Below are the code and all the weights of a small trained network. Each question names an input and a class and asks about switching units off, where a switched-off unit gives its printed mean instead of its output.

import numpy as np


def w(rows, s, z=0):
    codes = np.array(rows[::2]) - 128.0
    scale = np.full(codes.shape[1], s)
    scale[-1] = z or s
    return codes * scale


def f(y):
    return y / 2 * (1 + np.tanh(0.7978845608 * (y + 0.044715 * y**3)))


def log_softmax(a):
    a = a - a.max(-1, keepdims=True)
    return a - np.log(np.exp(a).sum(-1, keepdims=True))


def net(x, mask):
    res = np.array(x, float).reshape(1, 8) / 4 @ E
    y = f(res @ A[0][:, :-1].T + A[0][:, -1])
    res = res + np.where(mask, y, B[0][:, -1]) @ B[0][:, :-1]
    return log_softmax(res[-1] @ U[:, :-1].T + U[:, -1])


A, B = {}, {}
E = w([
[128,83,178,201,136,114,181,224,130],'x0',
[174,100,119,213,168,66,41,112,81],'x1',
[124,178,42,123,165,133,14,232,161],'x2',
[84,114,153,56,22,158,124,186,62],'x3',
[133,83,206,68,10,68,135,126,252],'x4',
[71,131,112,176,199,150,167,129,152],'x5',
[140,220,195,152,108,148,140,156,161],'x6',
[48,190,45,104,139,1,175,165,69],'x7',
],0.0064)
A[0] = w([
[112,217,33,114,118,108,128,84,81,171],'N1',
[101,115,178,150,50,122,129,254,149,205],'N2',
[99,87,159,234,131,46,188,114,139,209],'N3',
[41,208,171,85,114,101,168,166,117,250],'N4',
[29,102,155,141,149,39,153,190,149,249],'N5',
[138,96,144,146,139,28,151,193,41,243],'N6',
[182,122,146,74,34,126,201,99,134,126],'N7',
[150,114,27,122,104,63,105,135,87,218],'N8',
[177,136,142,143,142,199,125,166,143,199],'N9',
[136,170,120,126,71,105,67,104,78,126],'N10',
],0.0068,0.0022)
B[0] = w([
[32,77,37,148,239,133,189,102,120,253],'N1',
[210,163,84,21,44,215,142,101,122,247],'N2',
[164,12,245,191,1,35,178,128,111,246],'N3',
[150,174,53,110,63,149,244,99,240,247],'N4',
[217,112,79,112,2,60,205,96,72,251],'N5',
[81,106,175,103,6,95,136,97,27,244],'N6',
[112,84,141,83,151,119,50,91,199,243],'N7',
[48,82,59,67,123,38,109,94,8,237],'N8',
[150,185,144,176,89,221,76,190,176,188],'N9',
[31,148,78,119,189,83,119,127,141,169],'N10',
],0.0054,0.0051)
U = w([
[97,166,42,69,108,61,254,160,174,39],'0',
[136,110,146,33,109,170,117,132,203,124],'1',
[7,114,54,9,185,95,68,160,17,22],'2',
[144,200,68,85,90,211,164,195,77,44],'3',
[158,159,122,227,187,167,157,148,104,250],'4',
[139,42,155,162,96,76,166,171,48,62],'5',
[191,58,76,114,160,120,92,195,199,59],'6',
],0.0065,0.002)

Each question gives the input, the list of numbers given to net, and the class t.
The units are the neurons (one row each of A and B). Each row of codes is followed by its name. A weight is (code - 128) times the scale printed after its matrix; where a second scale follows, it is the last column's (A, B and U).
mask holds one flag per neuron, in row order. A switched-off neuron (its flag False) gives its mean, the last column of its row in B, instead of its output. The means were averaged over made-up inputs and are rounded, as every weight is.
A unit's drop is (log p(t) with every unit on - log p(t) with that unit switched off) / (log p(t) with every unit on - log p(t) with every unit switched off).
The circuit of an input: a set's keep is (log p(t) with only the set's units on - log p(t) with every unit switched off) / (log p(t) with every unit on - log p(t) with every unit switched off). Starting from all 10 units, units are removed one at a time, each time the one whose removal leaves the highest keep (on an exact tie, the one counted first), for as long as the keep stays at least 0.8.
circuit, biggest first: the units of the circuit, biggest drop first
k most important neurons: the k neurons with the biggest drops, biggest first
drop of u: that unit's drop, to one decimal
input [0,7,5,-6,1,5,1,5], class 5: circuit, biggest first	[N3 N5 N4]
input [-2,8,1,-1,5,-7,-1,3], class 2: circuit, biggest first	[N8 N10]
input [2,2,-6,7,7,1,-2,-1], class 1: circuit, biggest first	[N7 N2]
input [-3,6,-7,-8,-8,-7,3,7], class 2: circuit, biggest first	[N1 N8]
input [8,-5,-3,0,-3,-1,-6,7], class 5: 3 most important neurons	[N3 N6 N10]
input [3,6,-6,-6,-8,4,5,3], class 5: drop of N6	0.1
input [-7,1,-5,-6,1,-5,-3,5], class 2: drop of N3	0.0
input [-2,4,-6,0,-5,7,-3,4], class 5: drop of N3	0.9
input [7,-8,-7,1,0,0,3,-3], class 1: drop of N2	0.1
input [2,-5,-7,1,-4,-4,0,-2], class 1: most important neuron	[N7]
input [7,-3,-1,-4,-6,2,0,2], class 5: 2 most important neurons	[N3 N6]
